Below are the code and all the weights of a small trained network. Each question names an input and a class and asks about switching units off, where a switched-off unit gives its printed mean instead of its output.

import numpy as np


def w(rows, s, z=0):
    codes = np.array(rows[::2]) - 128.0
    scale = np.full(codes.shape[1], s)
    scale[-1] = z or s
    return codes * scale


def norm(h):
    return h / np.sqrt((h * h).mean(-1, keepdims=True) + 1e-5)


def f(y):
    return y / 2 * (1 + np.tanh(0.7978845608 * (y + 0.044715 * y**3)))


def log_softmax(a):
    a = a - a.max(-1, keepdims=True)
    return a - np.log(np.exp(a).sum(-1, keepdims=True))


def net(x, mask):
    res = np.array(x, float).reshape(1, 5) / 4 @ E
    u = 0
    for l in range(2):
        y = f(norm(res) @ A[l][:, :-1].T + A[l][:, -1])
        res = res + np.where(mask[u : u + 3], y, B[l][:, -1]) @ B[l][:, :-1]
        u += 3
    return log_softmax(norm(res)[-1] @ U[:, :-1].T + U[:, -1])


A, B = {}, {}
E = w([
[109,70,112,138,116,132,124,166],'x0',
[40,156,75,196,112,87,78,76],'x1',
[116,148,135,156,185,180,109,197],'x2',
[123,115,56,128,98,98,173,241],'x3',
[185,254,137,123,134,175,127,147],'x4',
],0.0093)
A[0] = w([
[95,164,97,171,176,103,182,144,104],'0.n0',
[107,104,1,181,33,53,196,184,238],'0.n1',
[124,122,34,117,150,69,112,202,3],'0.n2',
],0.0076,0.0051)
B[0] = w([
[149,92,137,142,82,99,34,249,138],'0.n0',
[45,87,106,130,134,128,146,147,254],'0.n1',
[139,104,146,73,109,151,84,106,143],'0.n2',
],0.013,0.0085)
A[1] = w([
[130,9,147,105,140,125,145,144,254],'1.n0',
[107,127,45,110,51,66,127,117,19],'1.n1',
[63,119,110,185,141,144,65,73,197],'1.n2',
],0.013,0.0047)
B[1] = w([
[7,79,65,103,99,78,88,193,251],'1.n0',
[94,132,42,205,86,141,79,177,168],'1.n1',
[72,80,113,104,75,129,105,181,235],'1.n2',
],0.013,0.012)
U = w([
[8,93,63,120,117,113,90,128,253],'0',
[199,210,158,116,163,145,166,66,3],'1',
],0.012,0.0055)

Each question gives the input, the list of numbers given to net, and the class t.
The units are the neurons (one row each of A and B). Each row of codes is followed by its name. A weight is (code - 128) times the scale printed after its matrix; where a second scale follows, it is the last column's (A, B and U).
mask holds one flag per neuron, layer by layer. A switched-off neuron (its flag False) gives its mean, the last column of its row in B, instead of its output. The means were averaged over made-up inputs and are rounded, as every weight is.
A unit's drop is (log p(t) with every unit on - log p(t) with that unit switched off) / (log p(t) with every unit on - log p(t) with every unit switched off).
The circuit of an input: a set's keep is (log p(t) with only the set's units on - log p(t) with every unit switched off) / (log p(t) with every unit on - log p(t) with every unit switched off). Starting from all 6 units, units are removed one at a time, each time the one whose removal leaves the highest keep (on an exact tie, the one counted first), for as long as the keep stays at least 0.8.
circuit, biggest first: the units of the circuit, biggest drop first
most important unit: the unit with the biggest drop
k most important neurons: the k neurons with the biggest drops, biggest first
drop when u is switched off: that unit's drop, to one decimal
input [-6,-6,-5,-8,-1], class 1: most important unit => 0.n1
input [-8,6,-5,-3,8], class 1: 2 most important neurons => 1.n0, 0.n1
input [-6,0,8,1,7], class 1: circuit, biggest first => 1.n0, 1.n2
input [-6,-7,7,4,4], class 1: circuit, biggest first => 1.n0, 0.n1
input [-3,-5,2,6,6], class 1: 2 most important neurons => 1.n0, 1.n2
input [-4,-6,-3,1,2], class 1: 2 most important neurons => 0.n1, 1.n0
input [0,3,-4,-6,8], class 1: 3 most important neurons => 1.n0, 0.n1, 1.n1
input [-8,2,7,-3,8], class 1: drop when 1.n0 is switched off => 0.4
input [-1,-6,8,0,7], class 1: drop when 1.n0 is switched off => 0.3
input [2,-2,8,-7,7], class 1: drop when 1.n0 is switched off => 0.4
